Facts:
Σ 384 <- beplak bobuk bodiplu bufa busul defo drodim drostim fabro fleplil flozigi fustul godok griflu gristil gristustul grogrovir gruplun klasuk klosos klutes melal mezo mipler moske motror nufli nuplufla pega plasem platruskek plugudra ratror reflur relus revun rimal sastestal sisam skeflutri skidru tamu tegreflel tritrir vanikin voflen vudasti vulol zufle
Σ 120 <- besi bibomo bronumos drakle dravik dritrun drurun flakama flakor floguk flozis flupa gridor grogrumol grustes kluzol lubrun mesistel plelu pobrek riva sezo stonim stugavel sukun teplu trares trebur vani zaklo zefla zolu zuklimis
Σ 86 <- botra bredro dabo dibaklel ditri draplam fibrer flagram fledri fluste klaplom klugru klutru mabostom maso mikle platrok puli romapli rovur skisas skosozis stegros stokle sturo
Σ 134 <- bresi drogrok drutru flifla klunal ledum monis rovil siskir skelasum tebra vefadril vegruk vibrer
Σ 991 <- brife dafliskom falu fiflan grezirim kevul leskifor loravur plisedos pogebol raklar stolem stoplu vivak
Σ 243 <- dabrubus drikloko droklo fezur gotil gragim klisos legam lutal mutostu nemas reboze reses rutokon tesko trifes trile tuzis vitedri vobur
beplak Λ [stugavel]
besi Λ [bobuk bredro]
bibomo Λ [siskir]
bredro Λ [skidru fibrer sezo]
bresi Λ [ratror kevul mabostom vobur]
bronumos Λ [bufa skidru]
bufa Λ [vobur]
busul Λ [tuzis]
dabo Λ [zufle lutal]
defo Λ [skelasum]
drakle Λ [fluste]
draplam Λ [vobur]
dritrun Λ [bibomo]
drodim Λ [tebra vanikin bronumos flupa bredro]
drogrok Λ [klaplom mikle]
drostim Λ [plelu floguk]
drurun Λ [dibaklel]
drutru Λ [tuzis]
fabro Λ [flifla]
falu Λ [pogebol stugavel]
fezur Λ [klasuk skisas]
fibrer Λ [tuzis grezirim]
fiflan Λ [fledri dabo flakor siskir]
flagram Λ [vulol skelasum droklo]
flakor Λ [leskifor]
fledri Λ [mabostom relus]
flifla Λ [vobur plugudra]
flozigi Λ [sturo nuplufla]
flozis Λ [draplam]
flupa Λ [skidru]
fluste Λ [bodiplu]
godok Λ [bodiplu]
gragim Λ [bufa brife bredro]
grezirim Λ [flagram skelasum]
gridor Λ [nemas]
griflu Λ [klasuk flakor tamu]
grogrovir Λ [dravik dabrubus mikle]
grogrumol Λ [klisos]
gruplun Λ [grezirim]
grustes Λ [gristustul flupa]
kevul Λ [vulol stolem]
klaplom Λ [fabro puli vibrer grogrovir flupa vefadril]
klasuk Λ [stegros drodim]
klosos Λ [legam]
klugru Λ [drurun nemas]
klutes Λ [fiflan stonim]
klutru Λ [puli]
ledum Λ [tuzis fibrer busul]
legam Λ [ledum draplam]
leskifor Λ [fibrer sezo]
loravur Λ [tesko ratror]
lubrun Λ [ledum dibaklel]
lutal Λ [brife pega]
melal Λ [kevul]
mesistel Λ [kevul klutru]
mezo Λ [nuplufla dabrubus draplam]
mipler Λ [teplu]
motror Λ [klasuk]
mutostu Λ [klasuk]
nemas Λ [plelu klutru]
nufli Λ [flozis]
pega Λ [tebra stugavel]
plasem Λ [platrok drikloko]
platrok Λ [fledri floguk]
platruskek Λ [flozigi drurun]
plugudra Λ [defo brife]
pobrek Λ [zolu brife]
pogebol Λ [tebra tegreflel]
ratror Λ [dravik]
reflur Λ [vivak tuzis]
relus Λ [flakor mikle]
reses Λ [klaplom floguk]
revun Λ [pega]
rimal Λ [bredro]
riva Λ [flagram lubrun]
rovil Λ [gruplun]
rovur Λ [draplam]
rutokon Λ [trifes gridor]
sastestal Λ [griflu]
sisam Λ [drodim]
siskir Λ [nuplufla rovur flozis]
skidru Λ [tuzis busul sezo]
skisas Λ [tebra dabrubus]
stegros Λ [trares]
stokle Λ [grogrovir]
stonim Λ [vefadril]
stoplu Λ [legam]
stugavel Λ [leskifor]
sukun Λ [platrok klaplom tritrir rimal]
tamu Λ [draplam zefla]
tebra Λ [dabrubus]
tegreflel Λ [flozis]
teplu Λ [bibomo fleplil relus mikle]
tesko Λ [defo fleplil motror zefla]
trebur Λ [flakama]
trifes Λ [zufle bronumos relus]
tritrir Λ [drutru]
tuzis Λ [flagram skelasum]
vanikin Λ [fabro bronumos]
vefadril Λ [nuplufla]
vibrer Λ [fluste ledum]
vivak Λ [legam bufa brife drutru]
voflen Λ [rovur]
vudasti Λ [fiflan skosozis]
vulol Λ [droklo]
zefla Λ [falu]
zolu Λ [mipler]
{beplak besi bobuk bronumos busul dabo ditri drutru fibrer flozis grezirim gruplun klosos kluzol mabostom moske platruskek plisedos plugudra reses rovil rovur siskir stokle sukun tebra trifes trile vegruk vulol zolu} χ 187
{bibomo bodiplu botra brife dabrubus defo dibaklel drakle draplam dravik drikloko droklo falu fezur flakor flifla flupa gotil gragim gridor griflu grogrumol grustes kevul klaplom klasuk klugru legam leskifor melal mikle mipler mutostu nufli nuplufla platrok plelu pobrek pogebol puli raklar riva rutokon sisam skeflutri skosozis stegros stonim trares tritrir vefadril vivak vobur vudasti zaklo zefla} χ 469
{bredro bresi dafliskom dritrun drodim drostim fabro fiflan flozigi fluste godok gristil loravur lutal mesistel mezo monis motror nemas pega ratror reboze reflur revun romapli sezo stolem sturo tegreflel teplu tesko vani vanikin vibrer zufle} χ 412
{bufa drogrok drurun flagram flakama fledri fleplil floguk fustul gristustul grogrovir klisos klunal klutes klutru ledum lubrun maso plasem relus rimal sastestal skelasum skidru skisas stoplu stugavel tamu trebur tuzis vitedri voflen zuklimis} χ 435

Known rows:
-0.49  0.24  0.66  4.52  1.41  1.11 -1.35 -4.31 -0.48 -0.63 -5.22 -1.55 -0.53 -2.06 -1.08  0.09 -0.19 -3.49  0.32 -0.04 -0.69  0.32 -2.22  0.37 -1.45  2.03 -0.77 -2.48 -> sukun
 1.90  0.62 -3.40  2.20 -1.26  0.62  1.05  2.43  2.53  0.15  2.23  1.23 -1.34  0.35 -0.79 -0.40  4.98  2.11 -2.91 -2.01  2.02 -0.91  2.46  6.49 -0.17 -0.20  2.68 -2.54 -> gruplun
-0.46 -0.56 -3.34  3.42 -1.71  0.98 -0.94 -0.60 -2.70 -0.27 -3.90 -0.52 -0.94 -2.26 -4.90  1.18  0.48 -1.53  1.76  0.43 -1.11  1.33  1.39  3.08 -0.05  0.77  3.22 -1.70 -> stokle
 0.99 -1.87 -0.37 -1.74 -2.34  0.10 -0.50  7.21  3.64 -0.90  2.29 -0.05  0.37  0.83  1.78  1.24  3.63  3.21  0.18  0.90  1.09 -1.82  2.23  3.51  1.81 -1.59  1.45  0.12 -> sisam
 1.38 -1.03 -1.86  3.21 -0.88 -2.76  1.58 -0.95 -3.13 -2.49 -0.69  0.22 -0.30 -0.95 -2.68  0.26 -2.64 -0.11  0.88 -1.77 -1.31  1.77  0.46 -0.01 -2.00 -1.32  5.99  2.60 -> flagram
 4.91 -0.61 -0.05 -0.35 -1.73 -0.30  2.97  1.80  0.64 -1.34  4.48  1.52 -1.00 -0.05 -1.30  0.11  3.06  4.89  0.05 -2.24  1.39  1.52  1.10  3.41  0.05 -2.60  1.60  0.83 -> voflen
 4.38 -0.67 -0.30 -0.53 -1.56 -0.04  2.83  2.69  0.88 -0.83  3.63  1.72 -1.60 -0.91 -1.98  0.19  4.78  4.45  0.27 -3.01  1.81 -0.34  2.06  1.83 -0.22 -2.91  1.26  1.68 -> relus
-0.93 -0.53 -4.23  4.25 -0.82 -0.99 -0.54 -0.39 -1.86 -0.37 -3.32 -1.18 -0.46 -1.31 -3.98  0.73  0.01 -1.92 -0.10 -0.51 -0.02  1.10  1.90  2.93 -1.07  0.67  4.66 -1.73 -> fibrer
-2.23 -1.17  0.96 -3.37 -0.32 -1.02 -1.94 -0.36 -1.52 -0.07 -3.07 -1.84  3.42 -0.51  1.96  0.42 -1.92 -2.47  1.36  1.54 -1.10  0.21 -1.15 -2.76 -0.08  1.66 -1.11  0.13 -> trares
-1.54  0.19  2.15 -2.54  1.08 -0.21 -0.84 -0.87  0.31 -1.10 -0.58 -0.01  3.41  1.86  2.76  1.01 -1.27 -1.45 -0.11  1.20 -0.11 -1.29 -1.18 -2.57  0.50  1.64 -1.21 -0.17 -> kevul
 1.01  1.18 -2.02  1.43 -0.27  0.34 -0.15  4.11  2.49  1.89  5.22  0.40 -4.13 -0.28 -1.36 -2.17  2.86  2.93 -0.38  0.94  1.22 -1.01  2.61  2.51  2.13 -3.77  1.56  0.53 -> fabro
-0.32  1.05 -0.56  2.58  2.41 -0.30  0.22 -3.79  0.24  0.76 -2.61 -0.15  0.30 -0.13  1.60 -0.35  0.32 -2.74 -2.40 -1.51  0.88 -0.34 -1.03  0.76 -2.08  2.74 -1.54 -2.80 -> grezirim
-1.16 -1.04 -2.44  2.09  1.46  1.21  1.36 -1.47 -1.62  2.75 -2.36 -1.47 -1.60  0.89 -1.93  1.22  2.25 -2.01 -1.44 -2.77  1.41 -0.68  0.82  0.33 -1.51  1.63 -3.16 -1.29 -> tebra
-2.06 -2.68 -1.82 -0.90 -3.00 -0.67 -1.60  3.64 -1.66 -0.58 -2.27 -1.72  1.83 -0.66 -1.20  1.98 -1.50 -0.42  1.99  2.32 -1.82  1.04  0.88  0.29  0.58 -0.06  3.90  0.76 -> stegros
 1.48 -0.75  1.97 -0.18 -0.28 -1.05  2.03 -4.66 -2.82 -1.45 -2.33 -0.27  0.39 -1.56  0.39 -1.11 -2.48 -1.57  0.72 -1.48 -1.79  2.25 -2.84 -2.32 -2.74  1.04 -0.29  2.51 -> trebur
-1.82 -0.12  1.09 -3.14  1.53 -1.04 -0.72  0.00  0.34  0.51 -1.19 -1.03  3.73  1.03  2.97  0.80 -1.15 -1.59 -0.43  0.10  0.91 -1.20 -0.03 -2.80 -0.44  1.23 -1.90 -1.01 -> brife
-1.28  3.80  3.74 -0.55  3.57  1.27 -1.11 -4.52  1.33  1.74  0.84  1.87 -2.06 -0.55  2.36 -3.26 -3.58 -2.03 -0.79  0.37 -0.01 -1.59 -3.25 -4.58  0.22  0.85 -5.90 -1.07 -> nemas
-1.09 -0.04  4.83 -4.10  1.60 -0.27 -1.11 -0.23  2.31  0.66 -2.23  0.27  2.69  0.04  5.08  0.97 -2.60 -1.36 -0.62  0.45 -0.30 -1.04 -4.08 -3.52 -1.34  2.60 -6.43 -2.09 -> fezur

Rows:
No name comes twice in this set of rows, the named rows included.
-2.31  1.16 -0.62  1.12  1.95 -2.03 -1.84 -2.51 -1.77  2.18 -1.29 -1.86 -1.10 -1.59  0.15 -2.88 -3.63 -2.85  0.66  1.26 -0.90  0.36 -0.43 -3.22 -0.39 -0.57 -0.60  0.58 : sezo
 1.19  1.92 -0.68  2.42 -0.95  1.85 -0.27  3.10  2.78  0.70  4.57  1.14 -4.59  0.11 -1.46 -2.45  2.67  2.98  0.54  1.40  0.44 -1.03  1.80  3.16  2.85 -3.07  1.71  1.04 : drostim
 1.29 -1.38 -1.47  0.97 -2.72 -1.59  1.90 -1.01 -3.79 -2.05 -1.01  0.27 -0.75 -1.95 -3.10  0.04 -1.10  0.31  1.62 -1.21 -1.65  2.21  0.20  0.04 -1.32 -0.78  4.55  3.23 : maso
-1.42  2.01  0.83  3.06  1.78  0.05 -2.05 -4.53 -1.60  0.43 -0.91 -0.56 -1.56 -0.65 -0.46 -2.05 -4.16 -2.32  1.19  2.97 -2.17  1.24 -2.04 -2.48  0.59 -0.38 -0.13  0.84 : mesistel
-1.24  1.03  4.19 -4.73  1.38  0.49 -0.65 -1.70  1.68 -0.30 -1.71  0.83  3.02  1.35  5.58  0.34 -2.36 -1.95 -1.30 -0.20 -0.23 -1.86 -3.21 -3.92 -0.30  3.24 -5.61 -1.49 : gotil
-1.97  1.84  0.13  0.97  0.99 -0.34 -1.50 -3.80 -2.01  1.66 -0.89 -1.19 -1.52 -0.82 -0.24 -2.84 -4.39 -2.13  0.98  2.25 -2.29  1.67 -1.52 -2.25  0.55  0.21 -1.00  0.85 : vani
-1.21  0.46  4.91 -2.16  2.72 -0.37 -1.23 -0.82  2.78 -0.53 -2.11  0.29  2.35  0.71  5.57  1.43 -3.23 -1.91 -1.16  0.36  0.30 -2.02 -4.01 -3.59 -1.42  1.97 -5.17 -2.34 : gragim
 4.36 -1.05  1.12  1.25 -1.98  0.70  2.48  2.14  1.66 -2.26  3.53  2.09 -2.36 -0.69 -1.39 -0.41  3.86  3.79  0.20 -2.54  1.04 -0.44  0.90  2.71  0.10 -2.41  1.97  2.18 : plasem
-1.59  1.50 -3.20  1.85 -1.21 -0.07 -1.44 -0.48 -3.26  1.23  0.90 -0.26 -2.28 -1.09 -4.18 -1.55 -2.98 -0.12  1.69  2.96 -2.00  1.95  1.66 -0.38  1.84 -1.70  4.07  1.29 : sturo
-2.09 -0.69  1.72  0.22  0.77 -1.07 -1.61 -1.63 -0.70 -2.34 -3.07 -0.99  3.96  1.37  2.66  1.25 -3.86 -2.64  0.22  2.18 -1.74  0.32 -1.96 -1.95 -0.20  1.63  0.79  0.18 : riva
-1.85 -1.36 -2.25 -1.87 -1.78 -1.06 -1.58  2.35 -2.84 -0.86 -1.30 -1.38  3.53  0.52 -2.20  2.64 -2.07  0.22  1.91  2.76 -0.91  1.37  2.51 -0.62  1.37 -0.53  4.64 -0.22 : draplam

The same objects again, as new rows of numbers:
Known rows:
-3.42  0.07 -1.13 -2.71 -1.49 -6.91 -1.98  1.36 -1.69 -0.39 -2.01  2.65  2.88  0.53 -1.79 -> legam
 3.40 -1.04  0.13  1.36  1.91  6.21  3.73  0.05  1.36 -2.76  2.58 -1.68 -2.64 -1.24  1.00 -> platruskek
-4.17  3.02 -0.94 -1.00  1.61 -1.49  0.54  3.59  0.29 -2.78  2.28  1.28 -1.96 -1.31 -2.38 -> fibrer
 1.37 -2.94  2.41  1.58  1.79  2.31  0.58 -3.47  0.97  2.52  0.82 -1.89 -2.46  1.14  3.90 -> klasuk
-0.57 -1.51 -1.98 -0.05 -1.35 -2.18  2.38  1.52 -1.36  0.28 -1.03  0.70  2.44  0.06  1.28 -> vibrer
 3.35 -2.77  1.40  2.95  1.92  2.03  2.02 -3.93 -0.60  1.68  2.29 -1.19 -0.56  0.62  2.08 -> melal
-1.48  3.87 -0.12  0.32 -1.52 -0.64 -1.98  0.95  0.44 -0.93 -0.02 -2.14  0.40 -0.35 -1.58 -> maso
 0.36 -0.81 -2.71 -1.45 -2.78 -0.13  2.09  0.03 -2.07 -0.86 -2.12 -1.07  0.89 -1.24 -0.60 -> drogrok
-5.22  3.18 -2.51 -2.17 -1.89 -6.30  0.15  3.04 -1.23  0.19 -1.42  0.93  1.20 -1.84 -3.20 -> tuzis
-2.41  0.83 -2.30 -1.30 -0.68 -3.40  3.09  1.69  0.56  2.54 -0.69 -1.17  0.09 -2.12  0.24 -> skelasum
-0.64  0.32 -1.74 -2.02 -2.45 -5.49 -2.07  0.04 -2.94 -2.48 -1.95  2.11  4.45  0.48 -2.71 -> rutokon
 0.67  0.03  1.62  1.24  0.24 -1.97 -1.18 -1.17 -0.60 -0.65 -0.03  0.59  1.98  0.52 -0.38 -> drakle
 0.20  2.57  1.21  1.32 -1.33  0.23 -0.74  0.51  0.61 -0.68 -1.39 -2.23  0.99 -1.30 -1.18 -> trebur
-1.70  0.66 -1.46 -4.54 -1.60 -5.92 -3.45  1.02  0.81  0.33 -2.94  1.79  2.65  1.05 -0.90 -> dabrubus
-1.98  1.76  0.54 -0.46 -0.18 -0.60 -0.68  0.59  0.24  1.42 -1.19  0.11 -1.59 -1.32 -1.84 -> stugavel
-2.33  2.31 -0.32 -1.00 -2.00  0.40 -3.15  0.18 -1.71 -0.74 -1.01 -0.44 -0.88 -0.05 -2.59 -> skisas
 1.49 -3.74  2.10  2.46  1.51  2.68  1.07 -3.55 -1.61  1.41  1.23 -0.87 -1.57  0.69  2.83 -> sisam
-1.71 -1.31  0.51 -0.50 -0.35 -2.40 -1.79 -0.40 -1.69  0.11 -1.54  0.54  0.45  1.02  0.41 -> falu

Rows:
No name comes twice in this set of rows, the named rows included.
 0.78  3.67 -1.42 -0.59 -1.56 -0.47 -0.76 -0.38  0.39  0.36  1.02  0.30  0.84 -0.12 -3.61 : klutru
-2.04  0.88 -0.75 -0.13 -1.59 -0.51  0.65  0.79 -2.14 -0.24 -1.37 -0.47 -0.20 -1.51 -1.94 : stoplu
 3.20 -1.20  1.43  3.67  0.82  4.05  2.10 -1.40  0.35  1.51  1.23 -1.71 -0.19  0.77  3.61 : godok
 0.66 -2.86  1.47  2.33  2.50  1.51  1.94 -3.22 -0.16  3.47  2.31 -0.98 -2.17  0.66  2.87 : defo
-2.47  0.70 -1.49 -4.36 -1.22 -6.43 -2.53  1.07  0.58  0.68 -1.96  2.33  2.13  0.55 -1.12 : vobur
 3.16 -1.26  1.52  3.02  0.80  3.75  1.51 -1.48  1.42  2.09  0.83 -2.22 -0.32  1.04  4.15 : gristil
 1.46 -0.13  0.63 -1.42  0.28 -1.45 -2.41 -1.65  1.43  1.72 -0.75  1.72  0.47  0.93 -0.48 : dravik
-1.31 -0.64  0.14 -1.76  0.37 -3.45 -1.18 -0.75  1.14  2.13 -0.77  0.93  0.12  0.88  0.75 : brife
 3.44 -1.94  2.15  2.64  1.50  2.00  1.09 -3.63  1.24  1.72  1.62 -2.79 -0.50  0.79  3.89 : skeflutri
-3.56  3.33 -0.75  0.51 -0.87 -2.17 -0.51  0.62 -1.29  0.99  1.14  0.25 -0.19 -0.73 -3.31 : flagram
-2.95  2.09 -0.93 -1.79  0.63  1.04 -1.46  2.91 -0.02 -4.20  1.05  0.81 -1.73 -0.73 -2.81 : dabo
 0.97  2.02 -0.56 -1.06  0.10 -2.53 -2.76 -1.88  0.73  0.74  1.50  1.45  1.41  1.92 -2.38 : puli

